Below are the code and all the weights of a small trained network. Each question names an input and a class and asks about switching units off, where a switched-off unit gives its printed mean instead of its output.

import numpy as np


def w(rows, s, z=0):
    codes = np.array(rows[::2]) - 128.0
    scale = np.full(codes.shape[1], s)
    scale[-1] = z or s
    return codes * scale


def norm(h):
    return h / np.sqrt((h * h).mean(-1, keepdims=True) + 1e-5)


def f(y):
    return y / 2 * (1 + np.tanh(0.7978845608 * (y + 0.044715 * y**3)))


def log_softmax(a):
    a = a - a.max(-1, keepdims=True)
    return a - np.log(np.exp(a).sum(-1, keepdims=True))


def net(x, mask):
    res = np.array(x, float).reshape(1, 8) / 4 @ E
    u = 0
    for l in range(3):
        y = f(norm(res) @ A[l][:, :-1].T + A[l][:, -1])
        res = res + np.where(mask[u : u + 3], y, B[l][:, -1]) @ B[l][:, :-1]
        u += 3
    return log_softmax(norm(res)[-1] @ U[:, :-1].T + U[:, -1])


A, B = {}, {}
E = w([
[128,127,126],'x0',
[178,230,136],'x1',
[126,135,116],'x2',
[127,128,125],'x3',
[126,120,129],'x4',
[1,198,253],'x5',
[127,132,126],'x6',
[178,231,135],'x7',
],0.0042)
A[0] = w([
[168,52,127,254],'L0N1',
[94,184,255,142],'L0N2',
[210,194,109,135],'L0N3',
],0.0073,0.0046)
B[0] = w([
[168,117,78,229],'L0N1',
[43,123,2,254],'L0N2',
[188,75,140,183],'L0N3',
],0.0064,0.0046)
A[1] = w([
[84,77,250,4],'L1N1',
[71,95,108,55],'L1N2',
[152,59,92,46],'L1N3',
],0.014,0.00031)
B[1] = w([
[254,230,217,152],'L1N1',
[156,55,150,243],'L1N2',
[24,231,115,253],'L1N3',
],0.0071,0.0044)
A[2] = w([
[74,33,179,206],'L2N1',
[123,150,212,254],'L2N2',
[120,2,3,182],'L2N3',
],0.0073,0.0035)
B[2] = w([
[203,39,254,206],'L2N1',
[239,103,53,168],'L2N2',
[67,130,223,254],'L2N3',
],0.0071,0.0046)
U = w([
[85,79,149,34],'0',
[137,174,72,87],'1',
[254,105,161,249],'2',
],0.015,0.002)

Each question gives the input, the list of numbers given to net, and the class t.
The units are the neurons (one row each of A and B). Each row of codes is followed by its name. A weight is (code - 128) times the scale printed after its matrix; where a second scale follows, it is the last column's (A, B and U).
mask holds one flag per neuron, layer by layer. A switched-off neuron (its flag False) gives its mean, the last column of its row in B, instead of its output. The means were averaged over made-up inputs and are rounded, as every weight is.
A unit's drop is (log p(t) with every unit on - log p(t) with that unit switched off) / (log p(t) with every unit on - log p(t) with every unit switched off).
The circuit of an input: a set's keep is (log p(t) with only the set's units on - log p(t) with every unit switched off) / (log p(t) with every unit on - log p(t) with every unit switched off). Starting from all 9 units, units are removed one at a time, each time the one whose removal leaves the highest keep (on an exact tie, the one counted first), for as long as the keep stays at least 0.8.
circuit, biggest first: the units of the circuit, biggest drop first
top k neurons: the k neurons with the biggest drops, biggest first
top k neurons in layer l: the k neurons of layer l with the biggest drops, biggest first
drop when u is switched off: that unit's drop, to one decimal
input [-8,-5,5,-3,5,-1,2,3], class 1: circuit, biggest first	(L1N3, L0N2, L2N3)
input [-2,-7,7,5,2,-4,0,2], class 1: circuit, biggest first	(L1N3)
input [2,-8,3,4,-6,1,7,0], class 2: circuit, biggest first	(L0N2, L1N1)
input [-6,-7,8,1,-4,0,-2,8], class 1: top 2 neurons in layer 2	(L2N3, L2N1)
input [0,3,3,4,-2,-4,4,-3], class 1: top 2 neurons	(L1N3, L1N2)
input [1,-2,2,0,-8,-1,-4,3], class 1: top 2 neurons	(L1N2, L1N3)
input [4,-3,3,5,1,2,-1,0], class 2: top 2 neurons	(L2N1, L1N2)
input [-6,0,-8,-8,6,-7,-6,1], class 1: top 2 neurons	(L1N3, L1N2)
input [5,0,-4,-1,7,-7,-5,4], class 1: top 3 neurons	(L2N1, L1N3, L1N2)
input [5,-3,-6,0,3,1,6,8], class 0: top 2 neurons in layer 1	(L1N3, L1N1)
input [6,2,7,-6,6,-2,-1,-4], class 1: top 2 neurons	(L1N3, L0N2)
input [8,-8,6,2,8,1,5,-2], class 2: top 3 neurons	(L0N2, L1N1, L2N1)
input [-6,-1,5,-2,5,2,4,-4], class 2: top 3 neurons	(L0N2, L2N1, L1N1)
input [5,-1,-4,6,-7,5,-2,-8], class 2: circuit, biggest first	(L1N1)
input [6,-6,2,8,8,7,1,0], class 2: top 2 neurons	(L1N1, L1N3)
input [-6,-4,-7,7,-8,5,-8,-8], class 2: drop when L1N1 is switched off	0.3
input [8,-2,-4,6,6,-5,-1,2], class 1: drop when L1N1 is switched off	0.0
input [-6,-1,-8,-5,0,-1,6,2], class 1: drop when L1N3 is switched off	0.5
